Here is a tiny trained network, its code and every weight. The questions are about switching its units off for an input and a class, where a switched-off unit gives its printed mean instead of its output.

import numpy as np


def w(rows, s, z=0):
    codes = np.array(rows[::2]) - 128.0
    scale = np.full(codes.shape[1], s)
    scale[-1] = z or s
    return codes * scale


def f(y):
    return np.maximum(y, 0)


def log_softmax(a):
    a = a - a.max(-1, keepdims=True)
    return a - np.log(np.exp(a).sum(-1, keepdims=True))


def net(x, mask):
    res = np.array(x, float).reshape(1, 4) / 4 @ E
    y = f(res @ A[0][:, :-1].T + A[0][:, -1])
    res = res + np.where(mask, y, B[0][:, -1]) @ B[0][:, :-1]
    return log_softmax(res[-1] @ U[:, :-1].T + U[:, -1])


A, B = {}, {}
E = w([
[77,90,216,182],'x0',
[174,2,43,178],'x1',
[88,141,171,224],'x2',
[114,238,60,225],'x3',
],0.009)
A[0] = w([
[116,158,180,138,194],'neuron 0',
[118,105,231,121,191],'neuron 1',
[152,79,34,161,201],'neuron 2',
[148,124,141,65,233],'neuron 3',
[97,52,155,190,253],'neuron 4',
[173,174,64,144,42],'neuron 5',
[165,159,87,178,153],'neuron 6',
[118,158,28,150,122],'neuron 7',
[152,158,71,159,118],'neuron 8',
[111,111,170,206,155],'neuron 9',
[136,190,66,17,155],'neuron 10',
[131,190,67,119,228],'neuron 11',
[105,143,97,87,90],'neuron 12',
[94,152,249,250,149],'neuron 13',
[135,166,69,133,119],'neuron 14',
[112,87,173,88,191],'neuron 15',
[171,1,128,138,232],'neuron 16',
[154,181,96,64,92],'neuron 17',
[122,187,211,118,167],'neuron 18',
[164,162,91,156,117],'neuron 19',
[157,139,96,184,117],'neuron 20',
[165,166,113,197,125],'neuron 21',
],0.011,0.0031)
B[0] = w([
[150,221,51,151,182],'neuron 0',
[1,201,152,122,208],'neuron 1',
[161,59,52,110,226],'neuron 2',
[153,129,187,102,198],'neuron 3',
[166,74,192,175,215],'neuron 4',
[108,148,117,86,179],'neuron 5',
[52,108,60,146,191],'neuron 6',
[87,125,70,91,199],'neuron 7',
[88,152,71,95,183],'neuron 8',
[97,117,171,244,196],'neuron 9',
[227,176,162,197,221],'neuron 10',
[118,141,91,164,200],'neuron 11',
[135,115,162,238,151],'neuron 12',
[78,148,130,183,255],'neuron 13',
[86,202,110,119,176],'neuron 14',
[108,147,188,90,198],'neuron 15',
[155,23,178,107,246],'neuron 16',
[213,205,143,221,182],'neuron 17',
[151,190,61,141,207],'neuron 18',
[84,139,78,114,174],'neuron 19',
[93,76,106,121,179],'neuron 20',
[94,104,95,121,192],'neuron 21',
],0.0069,0.011)
U = w([
[219,49,86,109,67],'0',
[247,191,126,171,249],'1',
[141,86,221,55,84],'2',
[126,133,103,174,178],'3',
[75,123,36,107,115],'4',
[132,127,152,212,28],'5',
[123,205,147,40,89],'6',
],0.011,0.0016)

Each question gives the input, the list of numbers given to net, and the class t.
The units are the neurons (one row each of A and B). Each row of codes is followed by its name. A weight is (code - 128) times the scale printed after its matrix; where a second scale follows, it is the last column's (A, B and U).
mask holds one flag per neuron, in row order. A switched-off neuron (its flag False) gives its mean, the last column of its row in B, instead of its output. The means were averaged over made-up inputs and are rounded, as every weight is.
A unit's drop is (log p(t) with every unit on - log p(t) with that unit switched off) / (log p(t) with every unit on - log p(t) with every unit switched off).
The circuit of an input: a set's keep is (log p(t) with only the set's units on - log p(t) with every unit switched off) / (log p(t) with every unit on - log p(t) with every unit switched off). Starting from the 12 units with the biggest drops (on a tie, the unit counted first), units are removed one at a time, each time the one whose removal leaves the highest keep (on an exact tie, the one counted first), for as long as the keep stays at least 0.8.
units of the circuit, in order: the units of the circuit, biggest drop first
top k neurons: the k neurons with the biggest drops, biggest first
drop of u: that unit's drop, to one decimal
input [-7,-2,-7,-7], class 1: units of the circuit, in order -> neuron 10
input [4,8,1,4], class 0: units of the circuit, in order -> neuron 2; neuron 16
input [5,-8,0,-1], class 6: units of the circuit, in order -> neuron 1; neuron 4
input [0,7,6,-4], class 0: top 2 neurons -> neuron 2; neuron 16
input [-1,-4,-6,6], class 1: top 2 neurons -> neuron 10; neuron 17
input [-1,-4,5,-6], class 6: top 2 neurons -> neuron 1; neuron 16
input [0,7,5,1], class 0: drop of neuron 16 -> 0.1
input [-5,-8,5,-3], class 1: drop of neuron 18 -> 0.1
input [7,0,-4,-4], class 2: drop of neuron 4 -> 0.0
input [2,7,7,-7], class 2: drop of neuron 16 -> 0.3
